Here is a tiny trained network, its code and every weight. The questions are about switching its units off for an input and a class, where a switched-off unit gives its printed mean instead of its output.

import numpy as np


def w(rows, s, z=0):
    codes = np.array(rows[::2]) - 128.0
    scale = np.full(codes.shape[1], s)
    scale[-1] = z or s
    return codes * scale


def f(y):
    return np.maximum(y, 0)


def log_softmax(a):
    a = a - a.max(-1, keepdims=True)
    return a - np.log(np.exp(a).sum(-1, keepdims=True))


def net(x, mask):
    res = np.array(x, float).reshape(1, 6) / 4 @ E
    y = f(res @ A[0][:, :-1].T + A[0][:, -1])
    res = res + np.where(mask, y, B[0][:, -1]) @ B[0][:, :-1]
    return log_softmax(res[-1] @ U[:, :-1].T + U[:, -1])


A, B = {}, {}
E = w([
[192,146,216,187,131,81,137,83,205,155,179],'x0',
[103,119,41,108,244,76,113,124,188,102,181],'x1',
[128,54,75,171,164,138,200,41,78,176,114],'x2',
[165,204,117,30,141,82,142,93,80,171,134],'x3',
[188,101,121,151,169,153,60,165,63,151,188],'x4',
[69,109,148,102,76,151,151,128,121,158,228],'x5',
],0.011)
A[0] = w([
[120,181,160,108,135,111,52,163,175,64,122,1],'neuron 0',
[73,160,135,122,103,104,214,82,194,92,71,93],'neuron 1',
[182,219,101,4,149,70,120,86,73,193,146,107],'neuron 2',
[231,147,104,149,185,112,87,116,150,89,6,33],'neuron 3',
[157,190,135,84,123,130,86,163,178,63,111,72],'neuron 4',
[149,126,177,111,99,146,121,140,110,147,62,44],'neuron 5',
[111,161,109,120,127,124,158,92,170,114,112,52],'neuron 6',
[153,63,101,152,161,149,177,94,94,209,119,59],'neuron 7',
[69,123,56,68,127,176,130,177,55,91,84,62],'neuron 8',
[119,122,91,153,146,132,181,80,122,129,135,52],'neuron 9',
[71,102,105,84,147,132,113,107,163,136,219,121],'neuron 10',
[124,171,149,109,67,140,99,189,146,107,158,76],'neuron 11',
[178,134,169,140,128,121,139,90,189,123,154,47],'neuron 12',
[140,138,85,141,214,106,170,151,160,110,153,62],'neuron 13',
[118,70,139,182,132,155,100,169,151,89,129,157],'neuron 14',
[144,131,179,151,63,181,163,128,60,177,96,92],'neuron 15',
[91,67,94,201,115,155,96,159,187,86,127,75],'neuron 16',
[121,119,111,121,155,109,118,125,143,116,140,34],'neuron 17',
[114,112,79,108,183,91,91,109,177,131,156,30],'neuron 18',
[143,80,106,166,154,125,196,21,101,144,90,48],'neuron 19',
[168,129,161,148,80,129,140,126,115,149,98,58],'neuron 20',
[95,125,101,126,183,67,125,113,147,94,130,75],'neuron 21',
[170,149,182,179,129,92,132,97,174,186,181,94],'neuron 22',
[77,95,171,81,94,162,139,115,128,188,217,34],'neuron 23',
[224,97,118,164,177,157,40,161,55,165,199,94],'neuron 24',
[210,153,154,168,136,88,167,71,186,130,162,61],'neuron 25',
],0.012,0.0062)
B[0] = w([
[124,133,142,112,155,132,125,183,119,187,171,191],'neuron 0',
[118,208,36,94,44,89,75,116,129,135,127,216],'neuron 1',
[115,158,200,237,113,148,157,83,152,169,80,252],'neuron 2',
[105,75,7,116,163,185,228,67,181,112,164,211],'neuron 3',
[123,135,135,121,152,152,139,182,110,185,167,196],'neuron 4',
[182,93,172,95,123,104,127,126,142,116,128,166],'neuron 5',
[125,140,110,113,84,126,95,117,139,138,113,159],'neuron 6',
[119,171,147,114,151,129,137,187,110,172,166,198],'neuron 7',
[87,120,127,148,192,105,73,143,55,52,81,229],'neuron 8',
[157,146,106,142,140,154,110,177,137,160,146,169],'neuron 9',
[180,88,114,106,115,145,175,124,169,96,131,196],'neuron 10',
[143,116,107,124,181,147,134,157,144,175,189,189],'neuron 11',
[100,115,127,123,153,137,91,128,71,113,88,176],'neuron 12',
[173,63,194,83,91,84,121,138,153,118,108,188],'neuron 13',
[104,160,175,180,113,132,167,83,122,159,112,197],'neuron 14',
[191,42,158,93,119,80,134,141,193,118,94,213],'neuron 15',
[121,161,209,198,101,135,151,94,123,163,93,199],'neuron 16',
[158,104,151,135,104,153,102,130,132,117,134,146],'neuron 17',
[181,85,178,117,100,93,127,162,139,109,100,187],'neuron 18',
[108,151,171,103,169,158,116,187,112,201,208,213],'neuron 19',
[159,91,140,126,115,87,127,144,156,106,107,165],'neuron 20',
[178,83,167,100,104,113,108,120,135,128,111,182],'neuron 21',
[94,139,114,127,187,142,94,139,81,67,76,204],'neuron 22',
[102,86,54,132,157,185,170,84,160,104,168,193],'neuron 23',
[87,189,47,82,22,86,80,123,149,129,125,220],'neuron 24',
[100,125,118,149,158,130,101,150,82,68,101,204],'neuron 25',
],0.011,0.018)
U = w([
[123,141,133,100,189,159,117,245,119,236,177,85],'0',
[233,33,155,78,93,109,122,145,169,107,53,90],'1',
[65,120,103,141,210,145,60,145,37,27,32,104],'2',
[99,175,183,233,97,157,169,39,145,198,49,94],'3',
[92,200,28,69,2,112,64,113,151,146,96,134],'4',
[109,61,26,110,166,199,234,57,171,104,145,254],'5',
[103,131,152,93,127,82,195,70,121,108,131,169],'6',
[148,161,152,62,128,116,154,30,48,91,185,91],'7',
],0.0082,0.013)

Each question gives the input, the list of numbers given to net, and the class t.
The units are the neurons (one row each of A and B). Each row of codes is followed by its name. A weight is (code - 128) times the scale printed after its matrix; where a second scale follows, it is the last column's (A, B and U).
mask holds one flag per neuron, in row order. A switched-off neuron (its flag False) gives its mean, the last column of its row in B, instead of its output. The means were averaged over made-up inputs and are rounded, as every weight is.
A unit's drop is (log p(t) with every unit on - log p(t) with that unit switched off) / (log p(t) with every unit on - log p(t) with every unit switched off).
The circuit of an input: a set's keep is (log p(t) with only the set's units on - log p(t) with every unit switched off) / (log p(t) with every unit on - log p(t) with every unit switched off). Starting from the 12 units with the biggest drops (on a tie, the unit counted first), units are removed one at a time, each time the one whose removal leaves the highest keep (on an exact tie, the one counted first), for as long as the keep stays at least 0.8.
circuit, biggest first: the units of the circuit, biggest drop first
most important unit: the unit with the biggest drop
k most important neurons: the k neurons with the biggest drops, biggest first
drop of u: that unit's drop, to one decimal
input [0,6,-4,-6,-7,0], class 4: circuit, biggest first : neuron 1
input [-7,-3,-1,-1,8,-1], class 4: 2 most important neurons : neuron 24; neuron 22
input [-6,3,7,4,3,-2], class 0: 2 most important neurons : neuron 19; neuron 7
input [-5,8,-3,-4,-1,-8], class 1: 4 most important neurons : neuron 13; neuron 18; neuron 21; neuron 23
input [-8,2,-4,-5,-2,6], class 2: 2 most important neurons : neuron 8; neuron 3
input [-6,-5,0,2,8,0], class 4: 3 most important neurons : neuron 24; neuron 22; neuron 25
input [1,-4,0,0,-3,-5], class 5: 4 most important neurons : neuron 3; neuron 24; neuron 13; neuron 18
input [-1,7,0,6,6,-7], class 1: 2 most important neurons : neuron 13; neuron 18
input [-6,4,2,6,-7,-8], class 5: 3 most important neurons : neuron 3; neuron 24; neuron 16
input [-7,-8,-5,-7,-7,-5], class 1: 3 most important neurons : neuron 15; neuron 5; neuron 2
input [-6,1,8,2,4,-5], class 0: 2 most important neurons : neuron 19; neuron 7
input [8,-5,7,-3,-8,-7], class 2: 3 most important neurons : neuron 25; neuron 22; neuron 24
input [-2,-5,1,4,4,-2], class 1: drop of neuron 1 : 0.7
input [8,-5,-2,-2,-4,4], class 2: most important unit : neuron 22
input [-4,-5,0,-2,-3,-2], class 1: drop of neuron 15 : 0.8
input [2,0,3,0,7,-2], class 4: drop of neuron 18 : 0.0
